[-18 114  23   2  -2   8 -12  -5   7  -4   0   4  -2 -57  26  -2  -7  -6
   6   9 -10 -21   3] => pf
[  3  52  34  12  -2  -2  -4   0  -4  -5   2  39   2 -39  36 -13  -1   3
   9   8 -18  13  -8] => tt
[-12  22  12   4   7  -4  -7   1   1  -1   3 -34   6  -2  -9   3  -5   1
  -6  -8   6 -10   5] => pf
[  1  65   9 -11   5  19   1   0   9  -3  -3  21  -4 -48  36  -6  -5 -10
   3   4  -5 -11  -6] => pf
[-15  24   8 -11  -4  33  -2  -1  17   6  -9   8  -7 -33  13   2   0 -12
  -6  -3  -2   9   2] => Rz
[  0  27  13  -8  -1  10 -13 -10  14  11  -6  41   1 -25   4   3   2  -5
  -7  -5  -5  -2   3] => Rz
[ -4  14  22 -10   1  50  -1 -10   9   5 -10  32  -3 -27   9 -16  -2 -16
  -3  -4 -10   5   8] => fs
[-26 -10 -17 -11 -12  64 -13   4  -6  -2   7 -22  12  39  -9   3  -7  -2
  -1  23  -4   9   6] => zt
[-10  23  24 -19   4  31 -15  -7   5  10  -1  20   2  -3  -6   4   3 -14
  -7  -2  -7   4   0] => Rz
[-18  23  -1  -1   8  36   3   1   9   6  -3  56  -4 -23  18  -6  -4  -9
   0   1  -6   0  -2] => fs
[ 18  38  41 -14   5  49  -3 -13  -1  13 -10   9  -4 -37  21 -19   0  -4
  -4 -13 -14  -5   8] => fs
[ -8  59  20 -16   3  67 -14   0   2   2   2  38   3 -11  14  -2  -1 -23
   4  10 -12   4  -6] => cd
[ -6  68  -3   8  -8   0 -12  -3  14  15   3 -38   9 -58  32   3  -2   3
  -2   0  -8 -16   3] => pf
[  7  -1  16 -17  -8  56  -4  -2  -1  -5   0  11   2  10  -9  -2  -2  -9
   1   3  -7   9   2] => cd
[  1  48  20  -4   1  39  -4  -5   6  14  -7 -33  -2 -49  25 -13  -2   0
  -4 -22  -7 -13   6] => fs
[  1   7   8 -28  -4   9 -11 -17  -3   1   3  67  -1   8  -9  -2   7 -13
  -3   4 -11  -5   5] => cd
[ -2  11  17 -23   8  71  -7  -5  -1  -5   2  28   2  25 -15   8  -4 -19
  -4   2  -5   3  -1] => cd
[-20  49  -1  -5 -15  42 -13 -11  11   2  13 -25   3 -36  22   3  -1   0
   5  12  -9  -8   9] => zt
[ 10  15  15 -16   0  22  -8  -6  -1   8  -4  27  -3 -23  16  -5   4  -5
  -5  -2  -6   4  -1] => cd
[ 10  31  31 -15 -10  38  -9 -16   5  -2  -5  26   2 -36   8  -9   2  -6
   2   3 -12  10   5] => cd
[ -1   4  14  -5  -3  15   3  -3  12   9  -8  60  -9 -23  10 -11   3  -1
  -1  -8  -1  11  -1] => lj
[-14  34   9 -14   1  43 -16  -6  -4  -1   4  15  12  17 -11  -2  -3  -9
   7  10 -10  -6   8] => zt
[  3  15   7   3   0   6  -4 -12   2  15  -5  33   7  -7  -2  -5   2   6
   3   0  -7   0   3] => lj
[-20  25   6 -10  -5  55 -11   8  12  -1   0 -48   1 -12  14   0  -5 -10
   2  12   0   9   3] => zt
[ -9  13 -19   5 -23 -19  -1   2   2   1  -9 -62   3 -38  22   0   0  18
   6  14   3   2   7] => lj
[-21  61  -8   1   0  25  -9   0  18  11  -2  16   2 -33  16   2  -3  -6
   0   6  -5 -11  -1] => pf

[  5   0  43  17 -12  -4   6   2  34 -83 -68   1  -1  37   1  19 -33  -6
  20  44 -28 -11  22] => <37>
[ 29  11 -15 -14 -16  -1  11   8   5 -28 -57  -1  48   2  -1  -1 -16   3
   2  19 -52 -50  32] => <18>
[-16  11   5 -50 -17  -6  -4  -3  30 -80  -9  -6 -61 -19   1  25   4  -3
  -5   8   3 -20  23] => <33>
[ 35  -5   7  38 -10  -1   8  -4  11 -23 -62  -3  -4  -3  -7   5 -59  -3
  -3  25 -23  -5  23] => <37>
[ 61  -9 -35  13   5   5   9  -9   1 -40 -47  10   9  18  -8   5 -24 -17
 -20  30 -26 -32  33] => <14>
[ 38  -1   6  -3  -7   3   9   2  -1 -40 -61  -1  -1  14   0   5 -20  -6
  -6  20 -15  -6  15] => <25>
[ 12  -2  -2 -31   2  -6   4  -2  -3 -29 -27   0 -14  14  -1  13 -19   2
   9  19 -46 -23  13] => <15>
[ 48   7 -32 -37 -14   1   3   1   5 -36 -35  -1  32  15  12   0  -1 -10
 -25  14 -41 -19  34] => <14>
[ 28  -7  19 -11 -13   1   7   5  30 -44 -82 -15  -2   4 -18  15 -46 -14
  -6  31 -14  -2  12] => <14>
[ 57 -12 -27 -18  -6   1  20  -4 -16  19 -74   1 -12  -1  -8   8 -33  -6
 -14  16 -34  -7  32] => <12>
[ 18  -3  -3 -13 -16   4   1   2  35 -29  26  -5   9  -7 -67  -1 -41  -7
  -8  31   2 -33  22] => <14>
[ -2  -2  12 -31  -8   0  -4   6  10  -6 -55   4   0  -6 -11  12 -31 -16
  -9  19 -44 -14  17] => <15>
[ 11   0  -1 -11   1   0   2  -5  12 -51 -13  -1   8  12 -12   8 -18  -4
  -5  19  -6 -24   9] => <15>
[ 11   1  24  26   0  -2   9   0  12 -55 -77  -5  19  18 -15  11 -64   3
  -8  41 -29 -34  25] => <37>
[ 14   1  14  22  -6  10   0  -3   4 -46 -66  -1  -5  34 -21  11 -40  -6
 -11  36 -54 -25  30] => <32>
[ 35  -8 -12 -15 -18  -2   0 -19  20 -60 -44  -5 -14   3  -6  12 -50 -11
  -4  28 -38 -19  32] => <33>
[ 51   0  -3  -7 -16  -2  15  -3  -5 -46 -52  -5 -26  34 -10  17 -22 -12
  -1  27 -35 -12  24] => <25>
[ 42  -9 -13  17  -4  -7  11  -3   1 -32 -67   1  30  16  -6  -3 -25   1
 -12  26 -30 -27  18] => <12>
[  1   9   8  33 -26  -7   3  -7  10 -23 -73   5  25   0  -6  -3 -52  -8
  -9  39 -51 -12  28] => <32>
[ 14   9  13  19  -9  -5   3  -1  11 -30 -53   2   9  -4  -5   9 -30  -3
  -7  25  -8 -13  22] => <32>
[ 25   3   3 -21 -15   0 -10  -2  18 -24 -34   1   7  -1   3   5 -16  -8
  -5  26 -39  -9  29] => <14>
[ 46 -10   0 -13   0   1  15   5  18 -56 -49  -7   0  12 -18   8 -43  -3
  -1  27  11 -18   9] => <15>
[ 22  -5   3 -23  -8  -1  22   1  10 -13 -15   3 -23   3 -18   5 -15  -9
  10  22 -32 -21   9] => <32>
